Below is a small trained network, with its code and all its weights. Each question gives an input and a target symbol and asks what happens when units are switched off, that is, made to give their printed mean instead of their output.

import numpy as np


def w(rows, s, z=0):
    codes = np.array(rows[::2]) - 128.0
    scale = np.full(codes.shape[1], s)
    scale[-1] = z or s
    return codes * scale


def norm(h):
    return h / np.sqrt((h * h).mean(-1, keepdims=True) + 1e-5)


def f(y):
    return y / 2 * (1 + np.tanh(0.7978845608 * (y + 0.044715 * y**3)))


def softmax(a):
    e = np.exp(a - a.max(-1, keepdims=True))
    return e / e.sum(-1, keepdims=True)


def log_softmax(a):
    a = a - a.max(-1, keepdims=True)
    return a - np.log(np.exp(a).sum(-1, keepdims=True))


def net(x, mask):
    ids = ['αβγδεηθμσφ'.index(c) for c in x.split()]
    T = len(ids)
    res = E[ids] + P[:T]
    r = norm(res)
    for j in range(2):
        rows = slice(4 * j, 4 * j + 4)
        q, k, v = (r @ M[0][rows].T for M in (Q, K, V))
        z = softmax(np.where(np.tri(T) > 0, q @ k.T / 4**0.5, -1e9)) @ v
        o = O[0][rows]
        res = res + np.where(mask[j], z, o[:, -1]) @ o[:, :-1]
    y = f(norm(res) @ A[0][:, :-1].T + A[0][:, -1])
    res = res + np.where(mask[2:14], y, B[0][:, -1]) @ B[0][:, :-1]
    return log_softmax(norm(res)[-1] @ U[:, :-1].T + U[:, -1])


Q, K, V, O, A, B = {}, {}, {}, {}, {}, {}
E = w([
[114,199,168,9],'α',
[143,118,121,153],'β',
[136,124,129,151],'γ',
[133,117,135,145],'δ',
[107,154,148,137],'ε',
[155,126,117,97],'η',
[101,176,153,151],'θ',
[131,127,94,140],'μ',
[125,114,111,120],'σ',
[144,132,106,75],'φ',
],0.014)
P = w([
[162,159,188,105],'0',
[63,76,69,2],'1',
[53,70,75,26],'2',
[48,69,80,46],'3',
[49,72,95,72],'4',
[56,68,100,77],'5',
],0.0043)
Q[0] = w([
[138,115,137,155],'h0',
[129,140,73,173],'h0',
[124,88,108,254],'h0',
[180,230,190,30],'h0',
[92,172,131,97],'h1',
[124,27,98,144],'h1',
[226,124,114,49],'h1',
[108,161,85,158],'h1',
],0.02)
K[0] = w([
[118,122,130,110],'h0',
[168,142,122,125],'h0',
[150,135,133,74],'h0',
[2,101,56,120],'h0',
[90,136,158,150],'h1',
[210,109,116,127],'h1',
[119,47,135,157],'h1',
[124,158,105,152],'h1',
],0.025)
V[0] = w([
[187,63,105,120],'h0',
[161,176,1,168],'h0',
[143,135,175,204],'h0',
[187,34,110,77],'h0',
[91,164,129,163],'h1',
[56,119,192,115],'h1',
[155,145,122,88],'h1',
[95,132,178,84],'h1',
],0.011)
O[0] = w([
[120,83,195,198,188],'h0',
[100,248,63,252,124],'h0',
[54,83,69,116,5],'h0',
[157,58,255,184,254],'h0',
[106,117,191,114,33],'h1',
[198,172,180,58,84],'h1',
[100,133,51,115,212],'h1',
[167,162,107,57,165],'h1',
],0.0087,0.0047)
A[0] = w([
[123,92,145,147,148],'n0',
[214,164,101,78,31],'n1',
[88,140,95,82,217],'n2',
[151,165,152,98,115],'n3',
[92,129,180,117,150],'n4',
[228,153,101,166,81],'n5',
[176,224,120,146,120],'n6',
[129,113,140,73,88],'n7',
[59,248,204,68,4],'n8',
[41,136,102,165,108],'n9',
[164,99,111,147,110],'n10',
[119,49,123,150,111],'n11',
],0.016,0.0033)
B[0] = w([
[92,121,109,126,216],'n0',
[104,78,134,194,213],'n1',
[153,164,161,195,193],'n2',
[112,92,110,127,182],'n3',
[94,165,115,152,167],'n4',
[100,182,86,93,240],'n5',
[194,74,129,92,200],'n6',
[165,159,122,122,192],'n7',
[113,250,200,133,174],'n8',
[117,133,184,89,195],'n9',
[97,112,146,128,185],'n10',
[155,151,114,110,255],'n11',
],0.024,0.0047)
U = w([
[171,240,219,118,137],'α',
[47,160,160,219,248],'β',
[18,101,206,56,58],'γ',
[176,34,234,91,163],'δ',
[193,73,132,218,90],'ε',
[54,205,68,25,81],'η',
[184,150,66,186,142],'θ',
[254,133,96,34,155],'μ',
[147,155,81,151,27],'σ',
[88,12,45,106,106],'φ',
],0.0096,0.0016)

Each question gives the input, a string of symbols that net reads in full, and the target symbol t.
The units are the heads (4 rows each of Q, K, V and O) and the neurons (one row each of A and B). Each row of codes is followed by its name. A weight is (code - 128) times the scale printed after its matrix; where a second scale follows, it is the last column's (O, A, B and U).
mask holds one flag per unit, heads first, then neurons. A switched-off unit (its flag False) gives its mean, the last column of its rows in O or B, instead of its output. The means were averaged over made-up inputs and are rounded, as every weight is.
A unit's drop is (log p(t) with every unit on - log p(t) with that unit switched off) / (log p(t) with every unit on - log p(t) with every unit switched off).
The circuit of an input: a set's keep is (log p(t) with only the set's units on - log p(t) with every unit switched off) / (log p(t) with every unit on - log p(t) with every unit switched off). Starting from the 12 units with the biggest drops (on a tie, the unit counted first), units are removed one at a time, each time the one whose removal leaves the highest keep (on an exact tie, the one counted first), for as long as the keep stays at least 0.8.
units of the circuit, in order: the units of the circuit, biggest drop first
k most important neurons: the k neurons with the biggest drops, biggest first
which heads matter: for each layer, one digit per head in row order, 1 if its drop is at least 0.15 and else 0, layers parted by /
input η β β μ, target φ: units of the circuit, in order -> (h0 n2 h1)
input ε δ ε σ, target θ: which heads matter -> 10
input α μ α φ, target μ: units of the circuit, in order -> (n6 n5 h0)
input δ ε φ, target ε: units of the circuit, in order -> (n1)
input φ φ σ δ φ μ, target η: which heads matter -> 00
input δ σ β, target μ: which heads matter -> 10
input δ σ μ η, target μ: units of the circuit, in order -> (h0 n6 n5)
input γ φ η, target γ: units of the circuit, in order -> (h0 n2 n6 n8)
input η δ θ φ, target θ: units of the circuit, in order -> (h0 n2 n1)
input η μ γ, target φ: which heads matter -> 11
input γ φ φ ε μ η, target μ: units of the circuit, in order -> (n6 h0)
input α δ δ, target ε: units of the circuit, in order -> (n1 h0 n2)
input μ η μ σ, target β: units of the circuit, in order -> (h1 h0 n9)
input β θ ε γ, target γ: units of the circuit, in order -> (n9 h0)
input σ δ φ δ, target δ: units of the circuit, in order -> (h0)
input φ σ φ φ γ, target η: which heads matter -> 01
input θ φ ε φ η, target ε: which heads matter -> 10
input β δ θ β, target γ: which heads matter -> 00
input μ σ δ γ η φ, target γ: which heads matter -> 11
input β α φ α η, target β: 3 most important neurons -> (n6 n4 n5)
input δ γ δ η φ β, target μ: most important neuron -> (n1)
input ε φ φ β, target θ: 3 most important neurons -> (n2 n5 n6)
